[[137 128 132 132 134 133 139 125]
 [118 118 139 141 141 141 120 121]
 [126 125 127 127 127 127 127 126]
 [117 116 139 141 142 141 119 119]
 [123 121 134 136 136 136 125 122]
 [139 125 131 131 130 130 138 121]
 [129 100 134 139 137 139 134 106]
 [114 149 128 125 125 124 109 147]]
->
[[125 137 128 132 132 134 133 139]
 [121 118 118 139 141 141 141 120]
 [126 126 125 127 127 127 127 127]
 [119 117 116 139 141 142 141 119]
 [122 123 121 134 136 136 136 125]
 [121 139 125 131 131 130 130 138]
 [106 129 100 134 139 137 139 134]
 [147 114 149 128 125 125 124 109]]

[[129 156 123 107 124 112 105 117]
 [138 100 111 138 128 111 115 134]
 [128 133 142 137 124 152 136 140]
 [146 132 102 119 139 142 117 135]
 [119 140 135 119 139 120 130 133]
 [140 136 115 105 128 124 120 119]]
->
[[117 129 156 123 107 124 112 105]
 [134 138 100 111 138 128 111 115]
 [140 128 133 142 137 124 152 136]
 [135 146 132 102 119 139 142 117]
 [133 119 140 135 119 139 120 130]
 [119 140 136 115 105 128 124 120]]

[[146 122 127 121 118 129]
 [124 137 139 139 130 140]
 [125 141 123 124 144 142]
 [147 107 145 136 106 105]]
->
[[129 146 122 127 121 118]
 [140 124 137 139 139 130]
 [142 125 141 123 124 144]
 [105 147 107 145 136 106]]

[[136 150]
 [149 120]
 [128 148]
 [127 149]
 [111 121]
 [129 154]
 [154 123]
 [151 129]
 [122 151]
 [134 147]]
->
[[150 136]
 [120 149]
 [148 128]
 [149 127]
 [121 111]
 [154 129]
 [123 154]
 [129 151]
 [151 122]
 [147 134]]

[[101 139 134 156 140]
 [108 145 140 156 143]]
->
[[140 101 139 134 156]
 [143 108 145 140 156]]

[[148 150 150 117 151 118 152 130 142 149]
 [146 146 142 121 144 123 147 113 105 137]
 [139 141 145 119 142 112 142 129 139 153]
 [145 141 140 141 143 134 145 135 132 141]
 [141 137 131 116 137 128 141 105  99 119]
 [115 114 114 153 114 145 114 154 157 128]
 [147 148 144 133 145 131 146 121 114 139]]
->
[[149 148 150 150 117 151 118 152 130 142]
 [137 146 146 142 121 144 123 147 113 105]
 [153 139 141 145 119 142 112 142 129 139]
 [141 145 141 140 141 143 134 145 135 132]
 [119 141 137 131 116 137 128 141 105  99]
 [128 115 114 114 153 114 145 114 154 157]
 [139 147 148 144 133 145 131 146 121 114]]

[[126 121 140 129 156 142 125 131 136 132 124]
 [126 124 134 127 139 135 128 129 131 130 126]]
->
[[124 126 121 140 129 156 142 125 131 136 132]
 [126 126 124 134 127 139 135 128 129 131 130]]
---
[[144 123 147 113 122 125 128]
 [128 127 129 128 128 128 128]
 [146 113 145 133 105 105 108]
 [115 114 117 144 126 123 119]]
->
[[115 114 117 144 126 123 119]
 [144 123 147 113 122 125 128]
 [128 127 129 128 128 128 128]
 [146 113 145 133 105 105 108]]

[[121 131 131 133 153 135 141 126 118]
 [116 135 126 127 118 109 134 122 134]
 [127 118 135 128 127 135 123 130 121]
 [143 123 145 123 131 132 122 134 138]
 [116 128 134 131 143 135 128 132 116]
 [119 134 126 128 120 109 122 117 137]
 [116 137 123 125 116 115 140 126 133]
 [137 120 127 117 129 129 117 129 147]
 [127 117 127 131 124 132 127 127 118]
 [128 134 115 128 120 122 140 135 125]]
->
[[128 134 115 128 120 122 140 135 125]
 [121 131 131 133 153 135 141 126 118]
 [116 135 126 127 118 109 134 122 134]
 [127 118 135 128 127 135 123 130 121]
 [143 123 145 123 131 132 122 134 138]
 [116 128 134 131 143 135 128 132 116]
 [119 134 126 128 120 109 122 117 137]
 [116 137 123 125 116 115 140 126 133]
 [137 120 127 117 129 129 117 129 147]
 [127 117 127 131 124 132 127 127 118]]

[[127  99 118]
 [110 120 114]
 [114 118 140]
 [111 128 112]
 [109 107 143]
 [112 128 104]]
->
[[112 128 104]
 [127  99 118]
 [110 120 114]
 [114 118 140]
 [111 128 112]
 [109 107 143]]

[[141 103 131 130]
 [147 113 135 131]
 [130 128 129 137]
 [147 109 135 143]
 [125 108 125 130]
 [146 120 135 134]
 [130 129 129 135]
 [124 121 126 127]
 [127 126 128 132]
 [123 116 125 138]
 [111 138 123 154]
 [109 142 122 136]]
->
[[109 142 122 136]
 [141 103 131 130]
 [147 113 135 131]
 [130 128 129 137]
 [147 109 135 143]
 [125 108 125 130]
 [146 120 135 134]
 [130 129 129 135]
 [124 121 126 127]
 [127 126 128 132]
 [123 116 125 138]
 [111 138 123 154]]

[[143 148]
 [146 151]
 [123 131]
 [128 133]
 [123 133]
 [142 156]
 [139 139]]
->
[[139 139]
 [143 148]
 [146 151]
 [123 131]
 [128 133]
 [123 133]
 [142 156]]

[[135 116 126 115 132 126 114 114 134 134 148 128 137 128 115 115]
 [147 147 135 148 128 130 144 142 138 135 106 129 130 135 143 141]]
->
[[147 147 135 148 128 130 144 142 138 135 106 129 130 135 143 141]
 [135 116 126 115 132 126 114 114 134 134 148 128 137 128 115 115]]

[[112 113 132 129 107 127 133 135 137 140 125 121 135]
 [109 113 131 130 105 125 133 136 140 140 123 117 135]]
->
[[109 113 131 130 105 125 133 136 140 140 123 117 135]
 [112 113 132 129 107 127 133 135 137 140 125 121 135]]
---
[[106 142 102]
 [145 109 132]
 [112 153 116]
 [108 154 114]]
->
[[106 142]
 [145 109]
 [112 153]]

[[106 140 120 115]
 [107 127 111 111]
 [135 128 135 128]]
->
[[106 140]
 [107 127]
 [135 128]]

[[151 122]
 [112 153]
 [111 151]
 [147 154]]
->
[[151 122]
 [112 153]
 [111 151]]

[[126 104 134]
 [139 150 144]
 [150 112 117]
 [138 113 130]
 [111 106 130]]
->
[[126 104]
 [139 150]
 [150 112]]

[[126 136 134]
 [122 149 109]
 [128 155 118]
 [120 134 111]]
->
[[126 136]
 [122 149]
 [128 155]]

[[140 137 112]
 [124 109 137]
 [155 109 125]]
->
[[140 137]
 [124 109]
 [155 109]]

[[114 136 138 129]
 [119 136 150 132]
 [140 113 136 128]]
->
[[114 136]
 [119 136]
 [140 113]]

[[106 150 106 150]
 [144 108 155 148]
 [138 123 130 124]
 [120 139 128 119]
 [109 149 122 122]]
->
[[106 150]
 [144 108]
 [138 123]]
---
[[123 125 117]
 [116 125 118]
 [141 102 145]
 [115 126 119]]
->
[[125 117 123]
 [125 118 116]
 [102 145 141]
 [126 119 115]]

[[114 155 106 157 148 131 124 146 143 141 134 151]
 [112 146 120 144 147 147 112 149 141 143 148 150]
 [112 148 121 145 148 146 107 151 139 145 147 154]
 [107 137 107 143 106 118 146 108 151 145 111 105]]
->
[[134 151 114 155 106 157 148 131 124 146 143 141]
 [148 150 112 146 120 144 147 147 112 149 141 143]
 [147 154 112 148 121 145 148 146 107 151 139 145]
 [111 105 107 137 107 143 106 118 146 108 151 145]]

[[113 153 120]
 [127 121 140]
 [119 146 126]]
->
[[153 120 113]
 [121 140 127]
 [146 126 119]]

[[103 156 142 142 142 145 140 120]
 [118 126 142 138 138 140 140 121]
 [126 128 130 133 134 131 125 124]]
->
[[140 120 103 156 142 142 142 145]
 [140 121 118 126 142 138 138 140]
 [125 124 126 128 130 133 134 131]]

[[133 110 129 141 115 123 121 111 132 129 104]
 [107 143 115 125 129 146 131 133 113 141 133]
 [132 112 135 146 112 121 117 103 132 128 120]]
->
[[129 104 133 110 129 141 115 123 121 111 132]
 [141 133 107 143 115 125 129 146 131 133 113]
 [128 120 132 112 135 146 112 121 117 103 132]]

[[105 155 140]
 [156 140 148]
 [104 156 146]]
->
[[155 140 105]
 [140 148 156]
 [156 146 104]]

[[137 140 131 114]
 [107 127 136 122]
 [135 113 114 157]
 [128 127 129 114]
 [137 130 128 111]
 [120 116 123 157]
 [139 144 135 106]
 [112 120 129 152]
 [115 127 133 118]
 [137 138 130 116]]
->
[[131 114 137 140]
 [136 122 107 127]
 [114 157 135 113]
 [129 114 128 127]
 [128 111 137 130]
 [123 157 120 116]
 [135 106 139 144]
 [129 152 112 120]
 [133 118 115 127]
 [130 116 137 138]]

[[148 146 139 115 144 141 141]
 [141 147 143 113 147 136 142]
 [122 137 103 153 126 112 106]
 [149 123 115 146 124 144 145]]
->
[[141 141 148 146 139 115 144]
 [136 142 141 147 143 113 147]
 [112 106 122 137 103 153 126]
 [144 145 149 123 115 146 124]]

[[132 134 126 130 127 134]
 [132 120 126 135 121 127]
 [125 124 133 133 125 133]
 [131 129 137 137 124 134]
 [135 135 138 122 125 130]
 [131 122 126 135 132 121]
 [133 131 125 121 119 128]
 [128 134 128 131 124 128]
 [124 122 124 140 126 133]
 [128 105 125 125 117 123]
 [134 122 131 126 135 120]
 [122 110 134 128 127 142]]
->
[[127 134 132 134 126 130]
 [121 127 132 120 126 135]
 [125 133 125 124 133 133]
 [124 134 131 129 137 137]
 [125 130 135 135 138 122]
 [132 121 131 122 126 135]
 [119 128 133 131 125 121]
 [124 128 128 134 128 131]
 [126 133 124 122 124 140]
 [117 123 128 105 125 125]
 [135 120 134 122 131 126]
 [127 142 122 110 134 128]]
